[[136 139 137 132 148]
 [119 116 125 110 133]
 [139 141 140 133 151]
 [134 131 109 143 112]]
:
[[116 125]
 [141 140]]

[[130 142 149 129 103]
 [128 133 130 128 127]
 [124 111 112 128 143]
 [137 142 132 122 128]
 [132 135 129 125 130]]
:
[[133 130]
 [111 112]]

[[116 107 107]
 [138 121 117]
 [119 126  98]]
:
[[121 117]
 [126  98]]

[[135 122 125]
 [138 134 105]
 [136 126 122]
 [128 122 135]]
:
[[134 105]
 [126 122]]

[[135 129 128]
 [130 131 130]
 [149 120 134]
 [143 124 129]
 [103 133 131]]
:
[[131 130]
 [120 134]]

[[127 119 138]
 [147 157 115]
 [123 142 133]
 [129 126 141]
 [116 153 138]]
:
[[157 115]
 [142 133]]
---
[[143 124 135 118 146 142 118 119 137 112]
 [138 115 121 110 144 133 107 117 119 106]
 [112 139 136 145 108 116 148 138 137 149]
 [115 118 128 127 113 108 130 120 127 131]
 [126 135 116 140 120 118 144 140 116 144]]
:
[[126 135 116 140 120 118 144 140 116 144]
 [138 115 121 110 144 133 107 117 119 106]
 [115 118 128 127 113 108 130 120 127 131]
 [143 124 135 118 146 142 118 119 137 112]
 [112 139 136 145 108 116 148 138 137 149]]

[[133 122 138 109 135 139]
 [130 136 124 114 119 146]
 [136 136 150 129 130 122]
 [120 111 113 129 138 124]
 [133 135 133 111 123 145]
 [126 141 122 145 115 121]
 [135 123 149 121 140 123]
 [123 109 118 120 140 130]
 [133 118 145 123 143 121]
 [136 137 140 113 125 140]
 [132 147 135 138 115 126]
 [122 113 120 138 138 115]]
:
[[120 111 113 129 138 124]
 [123 109 118 120 140 130]
 [122 113 120 138 138 115]
 [126 141 122 145 115 121]
 [130 136 124 114 119 146]
 [133 135 133 111 123 145]
 [132 147 135 138 115 126]
 [133 122 138 109 135 139]
 [136 137 140 113 125 140]
 [133 118 145 123 143 121]
 [135 123 149 121 140 123]
 [136 136 150 129 130 122]]

[[123 124 132 104 131 117 109 131 122]
 [118 138 129 131 137 135 125 117 123]
 [125 107 137 123 127 127 130 126 143]]
:
[[118 138 129 131 137 135 125 117 123]
 [123 124 132 104 131 117 109 131 122]
 [125 107 137 123 127 127 130 126 143]]

[[127 127 135 129 119 117 131 126 118 134 131 129]
 [123 128 137 124 136 145 121 128 118 127 130 129]
 [129 128 131 128 122 127 119 129 115 123 134 131]
 [127 124 127 119 130 136 135 125 127 139 129 128]
 [130 133 134 123 125 154 117 129 125 112 132 123]
 [132 136 125 126 133 150 129 129 124 126 122 131]
 [127 135 126 123 123 155 126 127 133 138 118 131]]
:
[[132 136 125 126 133 150 129 129 124 126 122 131]
 [127 135 126 123 123 155 126 127 133 138 118 131]
 [127 124 127 119 130 136 135 125 127 139 129 128]
 [129 128 131 128 122 127 119 129 115 123 134 131]
 [130 133 134 123 125 154 117 129 125 112 132 123]
 [127 127 135 129 119 117 131 126 118 134 131 129]
 [123 128 137 124 136 145 121 128 118 127 130 129]]

[[128 128 128 128 128 128]
 [127 116 120 125 150 145]
 [116 133 118 138 136 126]
 [127 125 125 137 148 144]]
:
[[116 133 118 138 136 126]
 [127 116 120 125 150 145]
 [127 125 125 137 148 144]
 [128 128 128 128 128 128]]

[[138 112 151 152 137 157 116 116 139 148 101]
 [134 139 103 104 130 116 125 114  98 113 146]]
:
[[134 139 103 104 130 116 125 114  98 113 146]
 [138 112 151 152 137 157 116 116 139 148 101]]
---
[[122 119 104 111]
 [109 129 120 110]
 [152 138 128 130]
 [126 145 107 132]
 [116 114 142 129]
 [137 124 122 137]
 [138 122 125 138]
 [131 143 127 124]
 [128 120 121 146]
 [124 119 102 110]
 [115 127 139 110]]
:
[[109 129 120 110]
 [115 127 139 110]
 [116 114 142 129]
 [122 119 104 111]
 [124 119 102 110]
 [126 145 107 132]
 [128 120 121 146]
 [131 143 127 124]
 [137 124 122 137]
 [138 122 125 138]
 [152 138 128 130]]

[[113 138 103 132 138 126 105 124]
 [149 116 147 133 110 115 137 146]
 [134 109 101 101 128 104 103 138]]
:
[[113 138 103 132 138 126 105 124]
 [134 109 101 101 128 104 103 138]
 [149 116 147 133 110 115 137 146]]

[[138 132 141 135 130 134 142 139 137 123 120]
 [117 135 123 137 127 134 130 110 115 139 122]
 [119 135 128 132 131 136 124 121 118 136 122]
 [124 133 126 129 129 133 131 117 121 132 125]
 [137 133 143 137 128 135 142 140 136 123 121]
 [132 107 122 126 102 104 113 113 128 125 156]
 [118 138 128 136 127 137 131 117 118 137 121]]
:
[[117 135 123 137 127 134 130 110 115 139 122]
 [118 138 128 136 127 137 131 117 118 137 121]
 [119 135 128 132 131 136 124 121 118 136 122]
 [124 133 126 129 129 133 131 117 121 132 125]
 [132 107 122 126 102 104 113 113 128 125 156]
 [137 133 143 137 128 135 142 140 136 123 121]
 [138 132 141 135 130 134 142 139 137 123 120]]

[[112 134 132]
 [105 134 125]]
:
[[105 134 125]
 [112 134 132]]

[[137 125 136 137 135 120 127 117 136 117]
 [135 124 129 141 136 121 134 123 134 116]
 [141 127 141 133 140 127 113 114 144 118]
 [136 128 135 134 136 123 126 119 138 118]
 [142 102 108 158 136 118 150 125 121 103]
 [138 129 135 128 134 127 117 117 138 121]
 [140 125 141 130 139 131 112 113 140 118]
 [132 100  99 154 129 115 136 127 118 122]]
:
[[132 100  99 154 129 115 136 127 118 122]
 [135 124 129 141 136 121 134 123 134 116]
 [136 128 135 134 136 123 126 119 138 118]
 [137 125 136 137 135 120 127 117 136 117]
 [138 129 135 128 134 127 117 117 138 121]
 [140 125 141 130 139 131 112 113 140 118]
 [141 127 141 133 140 127 113 114 144 118]
 [142 102 108 158 136 118 150 125 121 103]]

[[111 132 119 117 114 125 120 121 132]
 [113 127 134 131 118 140 134 125 133]
 [119 122 130 105 119 133 130 121 120]
 [129 124 133 128 138 134 139 134 118]
 [112 125 133 122 127 126 133 124 132]
 [125 123 133 138 138 130 144 135 116]]
:
[[111 132 119 117 114 125 120 121 132]
 [112 125 133 122 127 126 133 124 132]
 [113 127 134 131 118 140 134 125 133]
 [119 122 130 105 119 133 130 121 120]
 [125 123 133 138 138 130 144 135 116]
 [129 124 133 128 138 134 139 134 118]]
